Here is a tiny trained network, its code and every weight. The questions are about switching its units off for an input and a target symbol, where a switched-off unit gives its printed mean instead of its output.

import numpy as np


def w(rows, s, z=0):
    codes = np.array(rows[::2]) - 128.0
    scale = np.full(codes.shape[1], s)
    scale[-1] = z or s
    return codes * scale


def softmax(a):
    e = np.exp(a - a.max(-1, keepdims=True))
    return e / e.sum(-1, keepdims=True)


def log_softmax(a):
    a = a - a.max(-1, keepdims=True)
    return a - np.log(np.exp(a).sum(-1, keepdims=True))


def net(x, mask):
    ids = ['ΓΛΠΨαβηθξσφω'.index(c) for c in x.split()]
    T = len(ids)
    res = E[ids] + P[:T]
    u = 0
    for l in range(3):
        r = res
        for j in range(3):
            rows = slice(2 * j, 2 * j + 2)
            q, k, v = (r @ M[l][rows].T for M in (Q, K, V))
            z = softmax(np.where(np.tri(T) > 0, q @ k.T / 2**0.5, -1e9)) @ v
            o = O[l][rows]
            res = res + np.where(mask[u + j], z, o[:, -1]) @ o[:, :-1]
        u += 3
    return log_softmax(res[-1] @ U[:, :-1].T + U[:, -1])


Q, K, V, O = {}, {}, {}, {}
E = w([
[93,143,78,136],'Γ',
[142,175,55,163],'Λ',
[178,119,102,148],'Π',
[128,83,96,120],'Ψ',
[78,251,221,94],'α',
[136,133,86,138],'β',
[172,122,103,62],'η',
[176,174,75,105],'θ',
[177,70,76,95],'ξ',
[120,112,94,56],'σ',
[130,120,85,184],'φ',
[121,168,65,81],'ω',
],0.018)
P = w([
[171,3,145,166],'0',
[137,168,62,129],'1',
[138,181,60,125],'2',
[135,184,59,129],'3',
[136,178,58,125],'4',
[136,186,55,123],'5',
[137,185,55,120],'6',
[137,190,59,129],'7',
],0.011)
Q[0] = w([
[181,131,105,157],'L0H1',
[96,106,165,135],'L0H1',
[117,2,183,103],'L0H2',
[131,85,167,72],'L0H2',
[194,108,94,153],'L0H3',
[136,52,106,174],'L0H3',
],0.018)
K[0] = w([
[228,103,99,177],'L0H1',
[124,183,68,109],'L0H1',
[162,155,7,107],'L0H2',
[104,116,23,147],'L0H2',
[180,141,102,143],'L0H3',
[162,32,93,188],'L0H3',
],0.016)
V[0] = w([
[1,156,39,69],'L0H1',
[164,149,99,218],'L0H1',
[11,222,148,167],'L0H2',
[68,76,231,186],'L0H2',
[42,121,133,132],'L0H3',
[169,125,68,37],'L0H3',
],0.0082)
O[0] = w([
[200,112,106,117,86],'L0H1',
[64,151,96,115,137],'L0H1',
[73,171,94,97,33],'L0H2',
[107,7,102,114,72],'L0H2',
[201,77,154,115,87],'L0H3',
[155,124,135,175,254],'L0H3',
],0.015,0.0063)
Q[1] = w([
[114,72,100,160],'L1H1',
[127,112,5,115],'L1H1',
[188,108,122,27],'L1H2',
[166,113,164,146],'L1H2',
[164,205,110,11],'L1H3',
[181,154,111,164],'L1H3',
],0.015)
K[1] = w([
[157,98,249,151],'L1H1',
[198,188,180,90],'L1H1',
[158,97,90,65],'L1H2',
[105,178,102,64],'L1H2',
[102,200,195,90],'L1H3',
[116,30,157,116],'L1H3',
],0.014)
V[1] = w([
[103,142,254,142],'L1H1',
[86,205,103,158],'L1H1',
[160,137,79,26],'L1H2',
[137,124,207,66],'L1H2',
[160,57,147,48],'L1H3',
[46,82,236,162],'L1H3',
],0.011)
O[1] = w([
[117,169,217,102,108],'L1H1',
[128,85,175,144,189],'L1H1',
[109,121,138,255,2],'L1H2',
[66,180,78,151,23],'L1H2',
[103,227,36,94,116],'L1H3',
[152,119,154,38,101],'L1H3',
],0.0078,0.0089)
Q[2] = w([
[43,158,143,150],'L2H1',
[132,128,107,164],'L2H1',
[95,5,52,151],'L2H2',
[169,146,155,180],'L2H2',
[113,157,173,174],'L2H3',
[173,75,106,131],'L2H3',
],0.017)
K[2] = w([
[109,253,121,176],'L2H1',
[36,107,115,137],'L2H1',
[68,178,223,94],'L2H2',
[156,24,133,143],'L2H2',
[118,156,61,167],'L2H3',
[119,183,212,197],'L2H3',
],0.011)
V[2] = w([
[122,100,177,127],'L2H1',
[132,2,114,87],'L2H1',
[124,190,151,110],'L2H2',
[114,47,152,126],'L2H2',
[128,150,186,147],'L2H3',
[157,165,58,160],'L2H3',
],0.012)
O[2] = w([
[108,40,157,108,112],'L2H1',
[24,97,170,123,219],'L2H1',
[118,71,202,92,196],'L2H2',
[109,254,120,152,3],'L2H2',
[165,160,151,153,45],'L2H3',
[84,179,126,82,242],'L2H3',
],0.0089,0.0052)
U = w([
[165,126,171,167,172],'Γ',
[69,194,78,126,149],'Λ',
[55,140,138,142,91],'Π',
[183,163,69,51,27],'Ψ',
[113,254,202,51,232],'α',
[119,129,86,32,13],'β',
[103,151,138,124,253],'η',
[180,173,93,160,254],'θ',
[80,179,166,185,221],'ξ',
[215,128,154,74,93],'σ',
[122,120,188,104,74],'φ',
[158,66,85,151,84],'ω',
],0.0069,0.0038)

Each question gives the input, a string of symbols that net reads in full, and the target symbol t.
The units are the heads (2 rows each of Q, K, V and O). Each row of codes is followed by its name. A weight is (code - 128) times the scale printed after its matrix; where a second scale follows, it is the last column's (O and U).
mask holds one flag per head, layer by layer. A switched-off head (its flag False) gives its mean, the last column of its rows in O, instead of its output. The means were averaged over made-up inputs and are rounded, as every weight is.
A unit's drop is (log p(t) with every unit on - log p(t) with that unit switched off) / (log p(t) with every unit on - log p(t) with every unit switched off).
The circuit of an input: a set's keep is (log p(t) with only the set's units on - log p(t) with every unit switched off) / (log p(t) with every unit on - log p(t) with every unit switched off). Starting from all 9 units, units are removed one at a time, each time the one whose removal leaves the highest keep (on an exact tie, the one counted first), for as long as the keep stays at least 0.8.
units of the circuit, in order: the units of the circuit, biggest drop first
most important unit: the unit with the biggest drop
heads that matter: for each layer, one digit per head in row order, 1 if its drop is at least 0.15 and else 0, layers parted by /
drop when u is switched off: that unit's drop, to one decimal
input Π ω β ω Λ θ, target φ: units of the circuit, in order => (L0H1; L2H1; L1H3; L0H2)
input Π ω β θ φ φ Ψ Ψ, target φ: units of the circuit, in order => (L0H1; L2H1; L1H3; L1H2)
input σ ξ Γ Ψ Ψ σ, target Ψ: units of the circuit, in order => (L1H3; L1H1; L0H1; L0H2)
input α α ω, target ω: units of the circuit, in order => (L0H2; L2H3)
input Ψ α β Ψ ω Ψ σ, target φ: heads that matter => 010 / 000 / 110
input ξ Ψ Ψ, target α: units of the circuit, in order => (L0H2; L0H1; L2H2; L1H3)
input φ σ φ σ ω Λ, target Π: units of the circuit, in order => (L2H1; L0H2)
input Ψ Π Ψ ξ ω Λ, target β: most important unit => L1H3
input Π ω η Γ, target φ: heads that matter => 110 / 011 / 101
input ω Λ Ψ σ Ψ η, target θ: units of the circuit, in order => (L0H1; L1H2; L1H3; L2H2)
input ω θ σ ω ξ, target θ: heads that matter => 110 / 011 / 100
input σ β σ θ, target Ψ: heads that matter => 110 / 101 / 111
input Γ θ Γ ω ω, target Λ: heads that matter => 110 / 100 / 111
input φ ω ω Π Π σ η, target Π: heads that matter => 110 / 000 / 100
input φ Γ α η σ, target φ: units of the circuit, in order => (L1H3; L2H1)
input ω ω ω, target θ: heads that matter => 110 / 011 / 100
input ω η Γ Ψ, target θ: heads that matter => 110 / 011 / 100
input Π φ Λ, target φ: most important unit => L0H1
input Λ Λ Γ η Ψ Γ φ ω, target ξ: drop when L1H3 is switched off => 0.8
input η β Ψ, target σ: drop when L2H1 is switched off => 0.1
input α η α α β Ψ, target ω: drop when L0H2 is switched off => 1.3
